Each row comes from the steps of one path. Every step used is in the known rows, and no mark comes twice. Write the path behind each row, first mark first.
Known rows
pasa > goruzon > vazofo > tonu > midezu > dasap > daron > toda: [-448   23  -59  -60   16   87 -114  -96 -132   41  -49   -1 -261  151
 -126 -176  305   76  -98   18  -46  181  228  -71  358  317    3 -140
  125  -60  109   19 -159 -269 -204 -150  266   24  216  -99   14  -43
  170  -56  188    2   69   -6 -117  192  207  -65 -178  -86  257  -42
 -343  -84  -42  193 -144   95]
goruzon > vazofo > toda > rovus > seva > midezu > dasap > daron: [  47  239   50 -207 -220   -4  115 -198  -48  141   52  175 -200   85
  187 -227   92  114  -50 -148  -43  255  133  -63 -157  -45   76  192
  243   40   -3   26 -102  -80   44  196  -97  146  122 -160   14   53
  339 -123   57  110  -43 -202   26   32   91  -27  -26 -175   89 -334
 -263  261 -422  -79 -352  128]
tonu > loke > midezu > pasa > goruzon > vazofo > toda: [-118  -71  -99   87  -77   82 -187   58  -50 -222  198   -9 -388   61
 -145  229  273  164  169  122  179  -16  423   40   58  338 -204 -109
  -49  233   67   -2  -23  193   40  -80  -71  148  -43  -75 -236  -29
  -47   12  -98   20  109  -90  -71  -74  216    1  153   33  -76  -80
 -129   63  106  147   81   71]
goruzon > vazofo > tonu > midezu > dasap > toda: [-403  -19  -34   36   97 -111    8 -161 -206   75    8   72   -9  105
 -124 -353   64  163  -63  -92  -20   91  207   31 -173  189   33 -224
  172 -113  216    7 -160 -196 -152 -280   78  -49  223  -10  -58   45
 -214   32  149   81   72    1   74 -105  210   25 -217 -120  197   62
 -113  121   51   -3 -294  167]
daron > loke > seva > midezu > dasap: [ -22  -50   11  151   92  169   13  287   91   16  -76 -191  -76  -74
  -77  101  -89 -144  349 -101   77  -88  -66  -35  182  107  170  128
  219   17 -131   74   25 -231  -79   35 -239  143  -32   68  224  -52
 -285   73   -6   71   75   75 -111  197   75   -9 -314 -117  -77 -345
  -19   92  -42   43  385   22]
tonu > goruzon > pasa > dasap > daron > loke > seva > toda: [ -74  238  122   68  -85  137  -15  -35 -215  -39   95   41  151  -52
  -50  191  -30    5  244 -155  -52 -162 -234  -84  169  191  -19   49
  -49 -306 -310   79   34  -45 -235   16  159  128  230   28   92  -63
  127 -161  -77   -1   33   30  -98  111 -101  140  -86 -170  -66 -164
 -205 -122 -104  173  475 -143]
lusev > daron > pasa > goruzon > vazofo > tonu > midezu > dasap > rovus: [-232 -210  -22   15   73   -2  -76   76 -137  194   -6   63  -92   26
 -200 -236  231   62 -320 -104 -198  127  253 -132  226  144 -131 -440
  269  254  105   50 -252 -260  -37   31  231  -55 -110   -3  -58  -18
 -104  -83  269  -31   81  -35 -130  -20  125 -116  -93   28  266   97
 -305   91   14   47  -94  215]
rovus > midezu > pasa > dasap > goruzon > toda > daron > loke > seva: [  -3   23   95  151 -209  164  109   50   84 -153  101   24   78  -69
  145   37 -124   27  128  125  -59   14 -114   82   91 -238  250  -16
 -224  144  -19   24  354  120  116 -187  -55 -371  151  -32   15  -22
   27   37   20   31  -90   21  134  108 -200 -102  302  172 -116  -84
  181 -128  240  193  343 -202]
loke > seva > rovus > midezu > dasap > toda > daron > pasa: [ 135   35  -81  251   56  -92   39  -18   24  163 -177 -106  392  -13
    5 -147 -217   -9 -161 -116  -80  163 -222  178 -237 -126  184  -41
  -74  314  -41  112  168 -161  -55   29   -6 -217    0  233   57  -11
  -27   50   22   74   -7   10   27  220 -336   -4 -123   90  -57 -231
   59  215  399  -84    7  -65]
goruzon > toda > pasa > lusev > daron > loke > seva > dasap > rovus: [ 194 -168  108    3   35   36   49  530   45  183  118  -73  169   37
 -124 -118 -154 -274 -134  -28  -76 -145 -348 -227  106 -210  144 -148
  -93 -113 -156  -88 -141 -114   11   27   32  164 -103   67  133  -74
 -114 -136   64  220 -172  -75  -20  -30 -175 -101 -122  -63 -178   46
  -79  -62 -193  -81  277  -97]
seva > loke > midezu > dasap > toda > daron > goruzon > pasa: [  78 -129   52   25   73   38   80 -213 -116  109  -70   80  280  102
  112  233   -8  -70  229  -30  162  228  -66   95   58  -61   41 -152
  251  115   44  -29 -171 -215 -240  136   -1   13  -13  -76   22   85
   -7   35 -105   77   52   36  143  190 -156   89   18  289  128  214
  169 -269  187  231  -18   88]
daron > toda > loke > midezu: [ -76  -47   25   81  332 -117 -114  127  -28 -187  -40  -97 -129  -46
   52  288  -70  -52   76   62  112   85 -108   51  105  165  123  209
 -173   10  -22  -46 -155 -115  -45  -38 -117   83 -217  154   45   52
 -222   97  146  -41   24  181 -229  156  -29   72 -209   -7  -33  183
  152 -281 -117   70  212   33]
lusev > pasa > dasap > toda > daron: [-228  117   11  -13   70 -138   -7 -359   39  127  108    8  177  -67
  -58   72 -118  -88 -266 -140  -66  170 -252  -61 -240 -116  -71 -122
 -260  -39   12 -164 -279   46   83  -96  111 -333  107  -18 -152  -85
 -261  -49  127  163 -124  162  -69  -14   12  148   23 -127  134   52
  182 -106  378  -57  -19  -22]
rovus > seva > loke > midezu > dasap: [  26 -129   50  -43   34  -79   -8   -4   -8    8 -210  -28  168   56
   13  207  -43  -91  309    3  297  -83   21  165  -69   69    0   56
  505  -99  -73  -36 -101   23 -133  239 -104  295 -128  110  176   -8
  -40   78 -180 -161   88  101   -8    2  118   66 -219   55   63   37
  113  101  -34 -106  -20   88]
dasap > goruzon > toda > daron > loke > seva: [ -32 -156   81  105  -33   41   59  113  126  -53  137   -4  -33  -71
  154   69 -208  -94   18   42  -20  124 -378   95  161 -158  290  -85
 -209  -71  -27  -48  -91 -170  -62 -152 -241 -274  252  -28  171   69
 -308  -14  254   84 -103   74    1   78 -236    8    1  -32 -119 -160
   35 -242  111  140  444 -109]
tonu > goruzon > toda > loke > midezu > pasa > dasap: [-154  127  -18    6   51  104  -50   83 -133 -369  171  -12  -54   -7
   63  411    1   87  215  107  120   41   53   93  -96  253  -76   22
  -49 -233 -104 -163  205  213  136   36  141  -47 -178   -9 -216   77
  -91  128 -119   13    0  -68 -195  -39  226  -75   49    5  -30  137
  108 -335  316   64  164   42]
rovus > seva > loke > midezu > pasa > dasap > goruzon: [ 142   33   24   -7 -117   90  -11 -211   35  -66 -208    5  105  104
   41  222  -84 -160  194   32  165 -241   19   86  -27  -76 -173   59
   63  -81   25  -33   72  137  120  216  -21    6 -219  -15    0  -10
  151   41 -304 -210   69  220  233  -61   83   17  125  148   85   82
  180   12  106   40  -55  -71]
rovus > midezu > pasa > dasap: [   7   97   47  -90   59    9  -39 -104   79 -178  -26  -33  -19 -112
 -130   41   89  201   92  -43    1 -172  184  -42  -87  -23  -70   73
  -27  -34   93  -35  154  207   43  -52   97  -76   26   17 -202 -137
  -62  165 -208  -98   24    7  -63 -114  102   25   93   19    1  158
  333  -44   97  -98   -7 -105]
toda > pasa > dasap > rovus > seva: [ 134   29  -22  -48   49 -203  -32 -155   75   62  138   36  124  -70
  -15  -82 -171   14 -261  -73 -187 -187 -101  -25 -183 -349  -63   41
  -33 -193   64 -138   50   20  186   29   37  -17  146    3  -51 -108
  -80 -147    7  108  -65 -128   63 -154  179   97  119 -163  123  209
   94   75 -236  -75 -101  -68]
lusev > daron > goruzon > toda > loke > midezu > pasa: [ 133 -134  118  -43  225  166  160  329   42 -275    9   94  -88    4
   89  276  183  -55   13   34  136    2  -27   49  101  215  134   34
  117  101   25   14 -145  -11  122   82 -130 -139 -367 -115  -95  137
 -376  160  159   54  -24    3 -194  -57  -14   -6  -86  270  -99  270
  206 -455  220  -35  250  150]
tonu > loke > seva > dasap > rovus > midezu > pasa > goruzon > vazofo: [  86   91 -208    0 -115   20   -7  172    3   -7   62 -197   53  140
  -24 -138   45  120 -233  142   23 -162  291  -42  -82  -58 -173 -196
  -62   45   50  232  377  -21   98 -169   14   32  -79    4 -136 -300
    1   48 -200  -34  -28 -115  173 -159 -363  -10  172  219 -175 -172
  -46  303   10  -43   28  -66]
lusev > daron > toda > pasa > goruzon > vazofo: [ -91    6  -28 -102  303   83   34  217  132 -172  346  237 -399  -72
 -278   10  216   -9 -391 -101  -67  -35 -191  -91  265  145    4  -74
  121 -108   31  -83 -163 -144   -1  161   93   -9   71  -62 -132 -164
 -192    2  264  113 -219 -116 -275 -108 -102  -41   74    2   47   33
 -132 -405 -310  -68   84   35]
goruzon > vazofo > toda > daron > pasa > dasap > rovus > seva > loke > midezu: [ 120  -58   82   78 -159 -152  -45 -162 -241  363   49  139  231  -59
  105  -55 -101  -68  -44  -59  196  165  -29  -33  -85 -179 -165  -22
   -5  393 -222  -99 -167   -5 -133  254  204  199 -161  215   24  123
  413 -167  -54   35   -7 -154  184  148   17   -8  251   53   46  303
 -105   12 -283   70 -193  -13]
tonu > midezu > rovus > seva > dasap > toda > pasa > lusev: [-178  105 -194  122 -176 -189  -28 -124   53  273  -46 -107  211    0
  -56 -461 -135  -52  -80  166 -125 -105 -226  -36 -365  -42 -114   93
 -110 -275   15  -38  320   47   65   14   69   77  182  -44    0  -74
  134   26  -49  293 -136 -141  134  -47  166 -140 -196  -32  -56    1
 -313  359   97 -234 -753   16]
rovus > midezu > pasa > dasap > goruzon: [  77  108   16  -69    2   52  -35 -291   91 -176  -47   32  -30  -31
  -49   -3   32  166   37  -17  -93 -120  108   -4  -25 -165  -98 -101
 -197  -15  276   -5  174  128  154  -12   24 -327   38  -61 -191  -99
    1  102 -190 -169   39  138  120 -114  -29  -23  141  113  103   82
  272  -37  142  -28  -20 -176]
loke > seva > rovus > midezu > pasa: [ 241   87   30   17  120  -14   -4  161  194  -98 -171 -150  -21  -35
  -65  -98 -117   50   28  -21  -89 -137   22  141 -209   58  117  309
  -50   62   -3  105  274   76    3  -44 -154   53  -32   23   -8 -111
 -134  198  -71 -132   14   13   38  -98 -260   -4  -87   62 -246 -201
  146  138  155 -184  113  -69]
dasap > rovus > midezu > pasa: [ 185  -86   -8 -158   83  -72  -15 -106   73  -22 -140  -82   -2   18
   95  -85  -81  211 -129  -42 -113 -158  185   -9 -185 -197  -56  -73
  -48   94  272   49  153   14   -9 -145  -50 -131  -53    5  -85  -52
  -63  125   49  -85   47   64  106 -158 -282   55  -50   97  -33  176
  273  158   28  -10   18  -66]
dasap > rovus > midezu > pasa > lusev > daron: [ 261 -186   52 -142  103  -97  -18  -48   77   20 -186  -50  -15  -10
 -121  -22  -29  104 -216 -100 -176 -212   87  -84  -25 -152  -39 -264
  -75  207  201  -13   21  133   95  -32   23  -58 -266  -50 -110 -157
   45  183   23  -64  -24   20   78 -211 -167   -1 -115  189    5  122
  131  219   12 -145    5 -107]
goruzon > pasa > dasap > daron > toda > rovus > seva: [ -52  139  168 -198  -18  -41   24 -201  -62 -128    3   25  -33  -20
  148   41   99  153 -304  -80 -287   41  -51  -93   96 -172  100  414
   19 -254  -53   58  -18  -43  -15  -64  176  165  159 -103   -3   -7
  227  -72   25  -47  -61  -18  -79   96  -12  150  216 -183  119   96
   50 -174 -494  187 -142   29]
vazofo > toda > daron > loke > rovus > seva > dasap > goruzon: [ 167  -52   12  149 -308 -192  117  -23   -9  370  -33  103  140 -158
  112 -432 -191 -153  327  141   28  126 -222  -38  -16 -163  -64   71
 -284  244  -16   17 -147  165 -261  102 -237  -17   28   58  184  142
  145 -233   36 -142   49  185  106  -64 -190  -65   33 -161 -152 -167
  -11   13 -313  -42 -301  -67]
daron > pasa > goruzon > toda: [-233 -224    7  -31  225  147 -153  100   93  -64   99 -112 -152  -89
 -124  202  314   71 -341  -50   99  -50  -62  -99  238   73 -166 -142
   35 -173  -89 -175 -165 -151 -191   84  217 -111  149   18  -63   25
 -237   91  -18  121  -13 -125 -252  137  114    8   48 -202  -72  174
   36 -374   81  -38  204  -16]
daron > toda > pasa > dasap: [ -59   89  -29   26  237    5  -77   58   47 -155  211    2 -130 -125
 -244  -23  -23  -44    7  -91  -88  -18 -209  -87  125  -18   -6  161
 -160 -237   48 -129  -93  -56   20   39  188   60  150  106  -91  -50
 -125  -56   15  114  -64  -57 -277   86  280   28  -33 -158  120  198
  135 -359 -213   30    7  -59]
pasa > goruzon > vazofo > toda > loke > rovus > seva > midezu > dasap: [ -41  190  -33  204  -44    3   68  -64  -99  108  170   88 -281  -26
   41  -57  140   42   88  173  145  101  261   42  -85   92  -74  125
  230  253 -228  -70  224  105    8  337 -145  158 -101 -208  -67 -103
   92  -16  -77  156    8 -248   95   45  236  -73  117 -162  -97 -289
 -263  227 -439 -146 -224  105]
loke > seva > dasap > goruzon: [ 147   45   31  -30   27  -68    1   -7  174    5  -36 -157   59   36
 -153 -188  -81 -109  -30  -41   50  -77 -247  -14  -70  -59  -35   17
 -248 -285  114   81 -184 -183  -38  139 -161 -112  -45   17   58 -106
 -322    4 -195 -166  -21  221  -19 -153 -207   42 -188  -98  -42 -169
  153 -100   16 -201  146 -106]
loke > midezu > dasap > goruzon: [  84 -156   79  -23   62  -19 -130 -183   86 -128 -100   22  -62  136
  -62  173   -6   44  134   31   58   46   -7  153   40   44   78 -253
  100   38  303  -38 -178 -161    7   80 -219 -132  -76   18   20   15
 -224   22 -122 -303  124  267  -11   12   -1   -5 -173   66  273  -76
  121  -34  183  101  223   21]
rovus > midezu > pasa > lusev > daron: [ 133 -122   92  -97  122  -56    1   55  137 -147 -113  -15  -93 -123
 -259  -16  126  117  -69 -113  -75 -217   16  -35   31   48   26 -113
    1  106   78  -35  -16  223   66   40  -15    1 -196  -65 -141 -165
  -51  240  -52  -57  -46  -15  -91 -232   -5    7 -151  173  -60   22
  148   59   62 -278  -29  -87]
pasa > dasap > toda > daron > loke > seva > rovus > midezu: [ -29  180  -73  204   84 -110  -34  -70   24  249 -113  -18  355 -115
   80  191 -378 -133   84  -37  -67   55 -147  -26  -74 -158  150   56
 -345  146 -133  -36  150   92  -64 -251   -3 -160  189  214   85 -109
   54   64   29   66  -82  113  191  171 -308  -26  196  -70 -166 -108
   74   81  204   36  167 -257]
vazofo > tonu > goruzon > toda: [-293 -179  -68 -184  176 -113  -46   80  -86 -119  195  -25  -92 -131
 -162  -88   27   96   85 -107   18  148   12   42   23  262 -166  -95
  -49 -503   59 -121 -218   89 -189  -90  166    3  228   17   43  227
 -155  115   79  -34   29 -148 -142 -231  254   12 -193 -310  -13  108
  -18 -325   25 -164  -18   98]
midezu > dasap > daron > loke > seva > toda > rovus: [ 150  161   73  100 -154  163  109   79  -38   86 -161  -46  -37  136
  195  168 -193 -209  243  -39   -7   45 -160  -57   58  -75  300   72
  130  -33 -186  124 -228 -158  -89  -86 -127  179   59   91  214   31
  -34 -245  121   -8   63  178 -353  262  -23   87 -153 -156   30 -315
   -1  233  -78  233  411    3]
midezu > rovus > seva > dasap > goruzon > pasa > lusev: [  70 -138  170 -161 -216  -55   19 -164   82   44  -11 -106  -45  -76
    5 -339   65  155   -6  194 -117  -22 -133  -67   -1 -231 -146  129
   16 -220  -10   10  192   -4  -43  195   13   72  168 -270   75  -77
  115  154 -330 -155  -45  -56  306  -86 -110  -51   -5  -43  -27   44
 -102   57 -231 -153 -540   23]
toda > loke > midezu > rovus > seva > dasap > daron > pasa: [ 126   65    5 -123 -220  -29  -16  116    0   88 -228 -173  289   53
  327  -22    6  -56  -60  122  207   18 -156  -54 -173   33    4  288
  -21  -22 -241  133   -6 -201   56  255  -85   96 -348  170   69  203
   49  -34  -61  -62   19  226  -30  128 -204   34 -234    4 -124  142
  -36  149  247 -136 -205  103]
rovus > midezu > pasa > goruzon: [ -60  -23  -56  -70   85   48  -85  -96  217 -156  -42  -85 -205  -73
  -96  179  212  175  -72   54   15 -192  248  -11   35   11 -152  -16
   -4   21   95  -55  173  186  -13  -15   11 -150   38 -116 -156 -188
  -64  193 -105  -49   13   12  -87 -105  -56   -6  155   38  -97   30
  215  -18  155  -71   74 -102]
vazofo > toda > daron > pasa: [  12 -136   48   82  -19 -153  -67  -38   30   89  119  -31  -68 -274
 -111 -182   32   61   95 -178   17  257 -185  -47   -8  -16  -69   62
 -288  234  -46  -97 -409   -9 -161  183   21  -68   69  108  -66  152
 -129  -86  150  163   40  -56 -346   71  150   56 -157 -177  -65  103
  101 -190   47  -81  -72    1]

Which path is each row?
[  27 -106  -60  -43 -291  -95   70  214  -82  -68   20   21   67  101
  -57 -461   45   22   13   84   81  -86  150   85  -22  138 -143  -54
  -42   -2  113  204  -15   33  130 -166 -157   75  -93   23   29   79
   76  -69 -217 -328  111   47  315 -305  -30   34   19  127    4 -124
  -41  122  -56  -95 -411  163]
rovus > seva > dasap > goruzon > vazofo > tonu > loke > midezu > pasa
[ -73   52    5   -3  157   34   -2  -19  -79 -122  342  183 -272  -38
 -227 -363   10  -28 -162  -67 -160  137 -117  -69  230 -116    3  -23
 -281 -165  171  -87 -184 -191   98  -75  187  -82  227   -2  -69  104
   15 -166   67   -8  -45  -55   82  -34  242  -20  175 -125  263  216
  -26 -381 -394   82 -161  -10]
daron > toda > pasa > dasap > goruzon > vazofo > tonu
[-140   -1  -78  -53  -56   44   64  175 -164 -116  -23  -46  102   51
  236   69  -51   27  192   22 -125  327  146  105   62    3  300  -22
   85 -216  -34  149   76   35  -41 -293   -4   78   81  100  240  356
  166 -115  237  -20   72   12 -103   29   31  -79  -16 -108    5 -194
 -158  142   49  155  274   51]
vazofo > tonu > goruzon > toda > rovus > midezu > dasap > daron > loke > seva
[-206   47  -60   43  151  119  178  -69 -168   34  -21  191  -25   -8
 -253 -300  248   -1 -166 -171  -89 -101  214 -128   42  278 -135 -164
    4   35  230  120 -174  -41   16 -222  236 -202  -85 -125 -200   75
 -167   74  142  103   30  -28   66 -213  300  -18   49  118  175  271
  -54 -212  132   -1 -307  136]
lusev > daron > goruzon > vazofo > tonu > midezu > pasa > dasap > toda
[ 132  118  -63    3    3  247  -90  130  203   38 -315 -168  -42   84
  157  326   16  -95   11   38  -49 -205  112  -60  190    0   87  152
 -120  146 -142   60  236    0  -60 -133  -93  -34   21  -44   71 -111
  124   28   35  -33   56  213  102  136 -382  -37   89   13 -282 -254
  -65  173  310  121  389 -236]
dasap > daron > loke > seva > rovus > midezu > pasa > goruzon
[ -16  -56    8  -67   -7  150   15   31   73  -63  -60   48 -204   80
   26  258  195  -40 -114  102  324 -303  164   82   31  132 -162   85
  420  -20 -204  -85  108   53 -113  147  -14  249 -152 -110  -31 -117
   82  131 -191  -97  -23  -47  132 -113  -55   20  264  139 -111   42
  -12  -43  -98   -8  -30   40]
rovus > seva > loke > midezu > pasa > goruzon > vazofo
[ 233  -70 -129   38  262   51  160 -146   63   -4 -239   30  -57  -44
  -23   96  116  -44 -325  -79 -198  -55   45  -69   23 -174    9 -160
 -141  192  235   74  -34  126  124 -161   16 -158 -303 -117 -116   75
   19  168   74  114  -39  -22  -26 -117   24  -22  175  285   41  138
  135   15    9  -55 -226  -48]
dasap > toda > rovus > midezu > pasa > lusev > daron > goruzon
[ 124   38  -36  -62  -40   37   17   55  -33  -21 -165   32  221  228
   92   77  -67 -209  138  -51  170  -48 -214  147   43   11  156  144
  320 -126  -30   30  -32 -177  -35  277  -10  271 -106  141  182   95
  303 -185   41   49   13  116  -20  206  -26   61 -317  135  130    4
  -62   41  -63   75  -21   26]
rovus > seva > loke > midezu > dasap > daron > toda > pasa
[-245  120   60 -279   -3   85  -61 -206   94  -18   19   41  -37  188
  243  261  260   91 -366   94 -147  393  137  -18  -30 -150  119 -166
  206  -61   50  -84  -41   36  132  -49  105 -195  168 -183  -66  -28
  104 -111  178   44  -93   18 -163  152 -134  -71  147   30  141 -134
  -76   75  231   22  129   56]
lusev > pasa > goruzon > toda > rovus > midezu > dasap > daron
[  64  135   62   97 -231  -85  -39  -62   79   49  164  134   46  -38
  -90  -50 -181  -65  223  192   74 -172 -145   89 -261  115  -32  242
  116  -67 -169  -31  245  248  139  203   15  171  127  108   48  -57
  178  -37 -205  -91  -90 -160  -25   80  250  -54  130  -56   44   51
  -61  180  -21  -54  -94   83]
loke > midezu > rovus > seva > toda > pasa > dasap
[-168  -93  -31  -18   43  -12   -9  231 -135 -317  133  -63 -114   -4
   64  131  -27   46  232   87   88  144  142  152  -91  303  -40   84
 -115 -192  -75  -90   17  189   79  -83   10    3 -194  -26  -60  287
 -105   95   74  -16   80  -32 -119 -161  208  -24  -89  -76 -109  144
  100 -243  286   14   81  170]
vazofo > tonu > goruzon > toda > loke > midezu > pasa
[ -58  -11   44   89 -277   32  189  -78  -38  225  157  279 -164 -156
  175 -323  -51   27  310  -46    6  291 -108  -11  170 -149   58  -35
  108  369  -18  -23   17  -69  -61  173 -221 -185  292 -135  198   37
  260 -104  169  104  -22 -135  227  145  -61 -150  -16    4   24 -345
 -288   43 -358   35 -328   21]
rovus > seva > midezu > dasap > goruzon > vazofo > toda > daron > loke
[ -83  184   70 -255  197   65    0 -196    5   56    0  124  118   -1
  221  116  246   -5 -400  -21 -169  369  -46 -102   62 -163  107  -10
  -63  -97   95  -31 -151  -46  104 -188  172 -184  136  -96  -53  149
   80 -117  165   69  -91  -79  -71  148   23   -4  222  143  150  199
  -38 -274   13  -22   32  -10]
lusev > pasa > dasap > daron > goruzon > toda > rovus > midezu
[ 158  272 -168  259  -50 -253 -126  -23  -89   81  228  -19  366   35
 -125  -98 -397  -52   71  -17 -176  -92  -86   54 -210 -148   -5 -169
 -326  -44   10  127  270  138  310  -96   22   37  196  242  -47 -253
   91 -211  -70  150  -52 -225   42   32   45  101    2  111  -13 -121
  -71  431  -74  -82  237 -167]
tonu > loke > seva > toda > pasa > dasap > rovus > midezu
[ -87  -10  -46  181   -7  -59   95  141 -110  -50  316  103 -227 -294
  -19  -76  -72   52  271  -51   69  245 -193   96   24  160   94   58
 -115   72 -183    1  -65   18 -251  -53 -136   79  150   39   94  152
 -146  -69  305  148  -41 -126 -215 -108  -14  -26  -39 -115 -176 -212
 -277 -180 -174   46  193  -28]
tonu > goruzon > vazofo > toda > daron > loke > seva
[ 382  246   21   37   90   81   97   51  -13   63   72  210   17   81
    9 -342  156   56   34  -59  -41  262   -4  131  -75  -60  290  122
   74  261   89  118   90 -225  -12  150  -92   45  199  -86    2   94
  157 -222   79  184   15 -282  130  103  -78  -82  -64  192   -9 -121
 -321   43 -120 -118  -35  -77]
loke > seva > rovus > midezu > dasap > daron > goruzon > vazofo > toda > pasa
[-217   48  -65 -157 -171  260   27   29   93  157  -85   10 -117  105
  351  347  100 -104  -68   37  -48  100   85 -173  309 -104   56   26
  329 -145 -175 -100   69  -73    5   15    7   -1  232 -165  194   -4
  318  -54   80  160  -57 -108  -24  324   31 -123  162 -198  -11 -333
 -230   71 -134  180   29   36]
pasa > goruzon > toda > rovus > seva > midezu > dasap > daron > loke
[  46  -85  -70  165 -306 -173  -52   -3 -213  131  -84 -100  228   98
  -95 -111 -247  -95  233   59   -8 -245  291   20  -92  106 -272  -53
 -142  145  -24  148   56  356  183 -222  124  150  -90  162   80  -22
  318 -115 -232 -208  190  -59  183  -11  343  137   63  -50   72   48
   73  416   19  122 -112  104]
vazofo > tonu > loke > midezu > pasa > dasap > rovus > seva > toda
[-184 -152 -249  -31 -231 -245  -41   36  -97  141 -119 -227  352  106
    2 -183 -172  -62  212  170  171  -24  230   27 -308  210 -250   46
 -128 -194   90  239   16  188   60 -196  -60  134  -86  215  144  200
   25  102 -184 -138   86  171  281 -148   75   58 -139 -159  -74   41
   -3  450  294 -112 -446  217]
vazofo > tonu > loke > midezu > rovus > seva > dasap > toda
[ -39 -187  105  -65  101  286   -5  331  110 -163   23  174 -378   -7
  -86  407  286   -6  -82   33  148 -279  155 -106  324  298   26 -139
  314  262  -83  -40 -130  -15  -97  -61 -121   74 -253  -46  -72  -73
 -228  105  104 -173   -8  186 -122 -113 -211  -71  215  119  -73    8
  -14 -214   33  184  411   65]
lusev > daron > loke > midezu > pasa > goruzon > vazofo
[ 165   24   55   60  -53  -91    1 -101  -38  -91 -117  -99   91   48
  227  275 -161   11  -72  123    5 -217  176   44 -223 -199  -24  174
  -54  144  -58  -44  199  141  280  -35  -69  -28 -354  -18  -84  -54
  -50   12  -97  -53   59   97  113  -51   89   92  159   19   19  255
  273  155   32  116   38    4]
toda > loke > midezu > pasa > dasap > rovus > seva
[ 280 -255    5    5  -23  -40  -72  -71   -4  150 -354 -203   67  125
   71  177 -163 -170  -24   58  122 -316   42   47  -46 -163 -136  -14
   98   93  -77 -101   61   68  -36   48    1  334 -355   -5  108  -15
  255   89 -209  -57   84   17  272  -20   57   63  -49  139  -35  176
   58  273  -81   48 -107  -56]
dasap > rovus > seva > loke > midezu > pasa > lusev
